Below are the code and all the weights of a small trained network. Each question names an input and a target symbol and asks about switching units off, where a switched-off unit gives its printed mean instead of its output.

import numpy as np


def w(rows, s, z=0):
    codes = np.array(rows[::2]) - 128.0
    scale = np.full(codes.shape[1], s)
    scale[-1] = z or s
    return codes * scale


def norm(h):
    return h / np.sqrt((h * h).mean(-1, keepdims=True) + 1e-5)


def f(y):
    return y / 2 * (1 + np.tanh(0.7978845608 * (y + 0.044715 * y**3)))


def softmax(a):
    e = np.exp(a - a.max(-1, keepdims=True))
    return e / e.sum(-1, keepdims=True)


def log_softmax(a):
    a = a - a.max(-1, keepdims=True)
    return a - np.log(np.exp(a).sum(-1, keepdims=True))


def net(x, mask):
    ids = ['ΠΦΩβδεζημ'.index(c) for c in x.split()]
    T = len(ids)
    res = E[ids] + P[:T]
    u = 0
    for l in range(2):
        r = norm(res)
        for j in range(2):
            rows = slice(3 * j, 3 * j + 3)
            q, k, v = (r @ M[l][rows].T for M in (Q, K, V))
            z = softmax(np.where(np.tri(T) > 0, q @ k.T / 3**0.5, -1e9)) @ v
            o = O[l][rows]
            res = res + np.where(mask[u + j], z, o[:, -1]) @ o[:, :-1]
        u += 2
        y = f(norm(res) @ A[l][:, :-1].T + A[l][:, -1])
        res = res + np.where(mask[u : u + 4], y, B[l][:, -1]) @ B[l][:, :-1]
        u += 4
    return log_softmax(norm(res)[-1] @ U[:, :-1].T + U[:, -1])


Q, K, V, O, A, B = {}, {}, {}, {}, {}, {}
E = w([
[114,72,159,94],'Π',
[101,90,171,94],'Φ',
[87,60,140,80],'Ω',
[49,127,164,46],'β',
[64,85,154,70],'δ',
[51,33,126,118],'ε',
[144,32,156,118],'ζ',
[109,27,150,96],'η',
[4,198,114,62],'μ',
],0.0014)
P = w([
[203,226,146,134],'0',
[53,85,170,35],'1',
[146,144,213,114],'2',
[252,193,57,101],'3',
[29,45,118,181],'4',
[171,135,204,134],'5',
[244,184,38,123],'6',
[66,65,131,178],'7',
[167,128,202,148],'8',
[240,178,57,110],'9',
[36,73,127,196],'10',
],0.0013)
Q[0] = w([
[133,209,134,114],'L0H1',
[145,77,67,115],'L0H1',
[163,201,180,104],'L0H1',
[107,84,137,3],'L0H2',
[78,56,213,31],'L0H2',
[82,167,20,123],'L0H2',
],0.0047)
K[0] = w([
[42,134,142,182],'L0H1',
[152,75,93,83],'L0H1',
[46,100,253,183],'L0H1',
[124,189,68,160],'L0H2',
[163,148,66,226],'L0H2',
[158,163,223,102],'L0H2',
],0.0045)
V[0] = w([
[75,187,185,105],'L0H1',
[77,156,187,101],'L0H1',
[57,110,247,155],'L0H1',
[148,253,101,163],'L0H2',
[166,250,93,92],'L0H2',
[145,147,126,136],'L0H2',
],0.0022)
O[0] = w([
[138,59,149,191,224],'L0H1',
[75,68,181,152,243],'L0H1',
[66,36,47,236,230],'L0H1',
[246,163,25,249,2],'L0H2',
[221,176,56,173,114],'L0H2',
[139,119,105,143,103],'L0H2',
],0.0016,0.00099)
A[0] = w([
[162,227,97,108,157],'L0N1',
[32,126,185,93,197],'L0N2',
[180,75,173,105,178],'L0N3',
[132,175,160,252,11],'L0N4',
],0.003,0.0012)
B[0] = w([
[109,4,139,78,103],'L0N1',
[203,82,70,213,253],'L0N2',
[21,189,16,119,182],'L0N3',
[54,218,132,100,78],'L0N4',
],0.0023,0.0022)
Q[1] = w([
[2,113,156,157],'L1H1',
[77,45,101,126],'L1H1',
[24,50,102,121],'L1H1',
[156,149,199,191],'L1H2',
[155,130,41,16],'L1H2',
[151,136,230,172],'L1H2',
],0.0056)
K[1] = w([
[67,52,193,235],'L1H1',
[161,81,178,128],'L1H1',
[174,94,189,170],'L1H1',
[88,3,101,202],'L1H2',
[152,227,224,117],'L1H2',
[74,41,103,170],'L1H2',
],0.0049)
V[1] = w([
[208,106,112,4],'L1H1',
[128,55,129,71],'L1H1',
[83,91,167,43],'L1H1',
[185,187,245,131],'L1H2',
[34,149,180,182],'L1H2',
[34,176,66,215],'L1H2',
],0.0027)
O[1] = w([
[76,213,131,114,66],'L1H1',
[144,197,154,158,254],'L1H1',
[125,157,119,189,220],'L1H1',
[225,125,147,128,19],'L1H2',
[122,252,99,131,130],'L1H2',
[118,162,86,105,114],'L1H2',
],0.0039,0.0014)
A[1] = w([
[151,100,102,181,13],'L1N1',
[111,131,126,238,49],'L1N2',
[254,141,234,147,2],'L1N3',
[132,27,211,160,82],'L1N4',
],0.0033,0.00083)
B[1] = w([
[213,219,25,77,139],'L1N1',
[149,73,34,68,220],'L1N2',
[115,78,5,183,81],'L1N3',
[157,226,162,153,251],'L1N4',
],0.0029,0.0015)
U = w([
[129,68,163,15,231],'Π',
[114,252,94,93,249],'Φ',
[209,85,153,165,102],'Ω',
[195,62,62,136,145],'β',
[161,141,60,197,71],'δ',
[72,132,171,113,56],'ε',
[168,150,187,197,98],'ζ',
[96,169,233,153,129],'η',
[57,118,2,137,111],'μ',
],0.0068,0.0019)

Each question gives the input, a string of symbols that net reads in full, and the target symbol t.
The units are the heads (3 rows each of Q, K, V and O) and the neurons (one row each of A and B). Each row of codes is followed by its name. A weight is (code - 128) times the scale printed after its matrix; where a second scale follows, it is the last column's (O, A, B and U).
mask holds one flag per unit, layer by layer, with each layer's heads first. A switched-off unit (its flag False) gives its mean, the last column of its rows in O or B, instead of its output. The means were averaged over made-up inputs and are rounded, as every weight is.
A unit's drop is (log p(t) with every unit on - log p(t) with that unit switched off) / (log p(t) with every unit on - log p(t) with every unit switched off).
The circuit of an input: a set's keep is (log p(t) with only the set's units on - log p(t) with every unit switched off) / (log p(t) with every unit on - log p(t) with every unit switched off). Starting from all 12 units, units are removed one at a time, each time the one whose removal leaves the highest keep (on an exact tie, the one counted first), for as long as the keep stays at least 0.8.
circuit, biggest first: the units of the circuit, biggest drop first
most important unit: the unit with the biggest drop
top k neurons: the k neurons with the biggest drops, biggest first
top k neurons in layer l: the k neurons of layer l with the biggest drops, biggest first
heads that matter: for each layer, one digit per head in row order, 1 if its drop is at least 0.15 and else 0, layers parted by /
input Ω μ Φ μ ε β Π μ ζ, target μ: circuit, biggest first -> L1H2, L1N2, L0N3
input Ω Π Ω Π, target η: circuit, biggest first -> L0N2, L1H1, L1H2
input μ Ω β μ Π Ω μ, target Π: top 2 neurons -> L0N3, L1N4
input μ Φ ε δ β ε Φ, target Π: circuit, biggest first -> L0H2, L0N2, L1H2, L1N3
input Ω ε Φ Ω β β Ω ε ζ β, target η: most important unit -> L0N1
input β Π Φ μ Φ δ μ μ η, target μ: circuit, biggest first -> L1H2, L0N3, L1N2
input μ ε ε Φ, target Π: circuit, biggest first -> L0H2, L1H2, L0N2, L0N1
input ε ζ Π ε Ω μ, target μ: circuit, biggest first -> L0N2, L1N2
input δ δ Π ε, target Φ: heads that matter -> 11 / 01
input Ω δ Φ η Φ Ω Φ, target η: circuit, biggest first -> L0N2, L1H2, L1H1
input Ω Π ε η, target η: top 2 neurons in layer 0 -> L0N1, L0N2
input ζ Π δ β ε μ, target μ: circuit, biggest first -> L0N2, L1N2, L1N4
input Ω μ ε μ β ε, target μ: circuit, biggest first -> L1H2, L1N2
input Φ μ μ μ μ η β, target β: heads that matter -> 01 / 01
input ε δ μ β, target μ: heads that matter -> 10 / 01
input δ δ Ω μ Ω μ η, target Φ: top 3 neurons -> L0N4, L0N2, L0N1
input δ Ω ε Φ, target Φ: top 2 neurons in layer 0 -> L0N2, L0N4
input μ Π Φ ζ μ μ Ω Φ Π Π, target Π: top 3 neurons -> L1N4, L0N2, L0N3
input μ μ Ω μ δ η Φ δ δ ζ, target Π: top neuron in layer 0 -> L0N2
input δ Ω η Π Φ δ δ μ μ δ, target Φ: top neuron in layer 0 -> L0N4
input Φ δ β Ω μ δ, target μ: circuit, biggest first -> L1H2, L1N2, L0N3, L0N2
input μ μ μ δ β δ δ, target Π: top 2 neurons in layer 1 -> L1N4, L1N2
